Below is a small trained network, with its code and all its weights. Each question gives an input and a class and asks what happens when units are switched off, that is, made to give their printed mean instead of their output.

import numpy as np


def w(rows, s, z=0):
    codes = np.array(rows[::2]) - 128.0
    scale = np.full(codes.shape[1], s)
    scale[-1] = z or s
    return codes * scale


def norm(h):
    return h / np.sqrt((h * h).mean(-1, keepdims=True) + 1e-5)


def f(y):
    return np.maximum(y, 0)


def log_softmax(a):
    a = a - a.max(-1, keepdims=True)
    return a - np.log(np.exp(a).sum(-1, keepdims=True))


def net(x, mask):
    res = np.array(x, float).reshape(1, 8) / 4 @ E
    u = 0
    for l in range(2):
        y = f(norm(res) @ A[l][:, :-1].T + A[l][:, -1])
        res = res + np.where(mask[u : u + 11], y, B[l][:, -1]) @ B[l][:, :-1]
        u += 11
    return log_softmax(norm(res)[-1] @ U[:, :-1].T + U[:, -1])


A, B = {}, {}
E = w([
[118,139,115,159],'x0',
[137,116,140,100],'x1',
[95,209,152,129],'x2',
[139,130,126,128],'x3',
[212,144,112,184],'x4',
[52,130,118,173],'x5',
[121,152,2,112],'x6',
[141,135,121,146],'x7',
],0.0071)
A[0] = w([
[229,144,165,143,178],'0.n1',
[173,78,90,140,30],'0.n2',
[220,1,92,119,64],'0.n3',
[14,127,94,178,149],'0.n4',
[90,86,129,140,18],'0.n5',
[216,188,187,137,186],'0.n6',
[122,106,64,127,182],'0.n7',
[225,178,38,93,251],'0.n8',
[125,31,105,155,92],'0.n9',
[138,13,85,109,106],'0.n10',
[105,39,102,154,96],'0.n11',
],0.0083,0.0018)
B[0] = w([
[242,210,62,222,209],'0.n1',
[61,246,93,56,167],'0.n2',
[23,243,146,138,217],'0.n3',
[105,76,180,16,206],'0.n4',
[95,214,26,57,143],'0.n5',
[186,102,60,207,211],'0.n6',
[172,52,188,216,186],'0.n7',
[110,91,171,241,254],'0.n8',
[105,254,229,46,174],'0.n9',
[135,191,190,110,194],'0.n10',
[126,216,168,95,169],'0.n11',
],0.0042,0.0058)
A[1] = w([
[114,40,147,35,126],'1.n1',
[123,51,159,86,48],'1.n2',
[109,84,30,86,56],'1.n3',
[195,91,161,105,109],'1.n4',
[169,64,209,136,55],'1.n5',
[132,226,16,81,89],'1.n6',
[249,143,113,56,165],'1.n7',
[122,86,189,61,92],'1.n8',
[74,148,2,142,135],'1.n9',
[234,214,134,189,250],'1.n10',
[57,84,126,181,103],'1.n11',
],0.0094,0.0019)
B[1] = w([
[214,126,110,63,162],'1.n1',
[181,141,150,146,143],'1.n2',
[216,33,159,143,141],'1.n3',
[28,122,145,177,142],'1.n4',
[85,58,138,174,150],'1.n5',
[175,119,244,232,175],'1.n6',
[1,166,145,5,159],'1.n7',
[55,118,169,91,163],'1.n8',
[87,106,252,104,173],'1.n9',
[99,75,21,196,254],'1.n10',
[84,105,52,17,151],'1.n11',
],0.0053,0.01)
U = w([
[119,154,163,147,251],'0',
[109,45,214,197,54],'1',
[92,116,115,133,167],'2',
[111,255,174,152,72],'3',
[81,161,106,122,123],'4',
[87,174,86,111,106],'5',
[145,142,164,138,82],'6',
[209,158,91,69,130],'7',
],0.0097,0.0029)

Each question gives the input, the list of numbers given to net, and the class t.
The units are the neurons (one row each of A and B). Each row of codes is followed by its name. A weight is (code - 128) times the scale printed after its matrix; where a second scale follows, it is the last column's (A, B and U).
mask holds one flag per neuron, layer by layer. A switched-off neuron (its flag False) gives its mean, the last column of its row in B, instead of its output. The means were averaged over made-up inputs and are rounded, as every weight is.
A unit's drop is (log p(t) with every unit on - log p(t) with that unit switched off) / (log p(t) with every unit on - log p(t) with every unit switched off).
The circuit of an input: a set's keep is (log p(t) with only the set's units on - log p(t) with every unit switched off) / (log p(t) with every unit on - log p(t) with every unit switched off). Starting from the 12 units with the biggest drops (on a tie, the unit counted first), units are removed one at a time, each time the one whose removal leaves the highest keep (on an exact tie, the one counted first), for as long as the keep stays at least 0.8.
circuit, biggest first: the units of the circuit, biggest drop first
unit that matters most: the unit with the biggest drop
top k neurons: the k neurons with the biggest drops, biggest first
top k neurons in layer l: the k neurons of layer l with the biggest drops, biggest first
drop when u is switched off: that unit's drop, to one decimal
input [6,3,5,5,1,1,6,0], class 1: unit that matters most => 1.n9
input [0,1,2,1,-1,-1,6,-2], class 1: top 2 neurons => 1.n9; 1.n3
input [-3,-4,3,5,8,-5,8,-4], class 1: circuit, biggest first => 0.n8; 1.n6
input [-2,8,1,-6,-7,-4,8,-2], class 1: circuit, biggest first => 1.n3; 1.n6
input [-4,-4,-6,-2,3,-4,-2,2], class 3: circuit, biggest first => 0.n3; 0.n2
input [-3,0,-8,-4,4,-3,-5,1], class 3: top 2 neurons in layer 0 => 0.n3; 0.n9
input [3,-8,-5,5,6,4,8,-2], class 1: circuit, biggest first => 1.n9; 1.n6
input [-4,4,-1,1,-5,6,6,0], class 1: top 2 neurons => 1.n3; 1.n9
input [4,1,-8,4,6,-3,3,-5], class 3: top 2 neurons => 0.n3; 0.n2
input [-7,7,3,-1,7,-7,1,-6], class 2: top 2 neurons => 1.n10; 0.n8
input [4,-2,0,2,5,-8,8,0], class 1: top 2 neurons in layer 1 => 1.n6; 1.n9
input [7,1,6,5,-5,-1,8,-6], class 1: top 3 neurons => 1.n6; 1.n3; 0.n3
input [4,1,-3,-2,6,-8,8,5], class 1: top 2 neurons => 0.n8; 1.n6
input [5,5,-4,-3,-7,-6,0,-4], class 7: circuit, biggest first => 1.n1
input [-8,1,1,0,3,0,8,5], class 1: top 2 neurons in layer 1 => 1.n9; 1.n6
input [-6,5,-7,6,0,5,0,-1], class 3: drop when 1.n1 is switched off => 0.0
input [1,-4,8,4,2,0,8,5], class 1: drop when 0.n1 is switched off => 0.1
input [-6,-5,2,1,1,-8,2,-5], class 5: drop when 1.n7 is switched off => 0.2
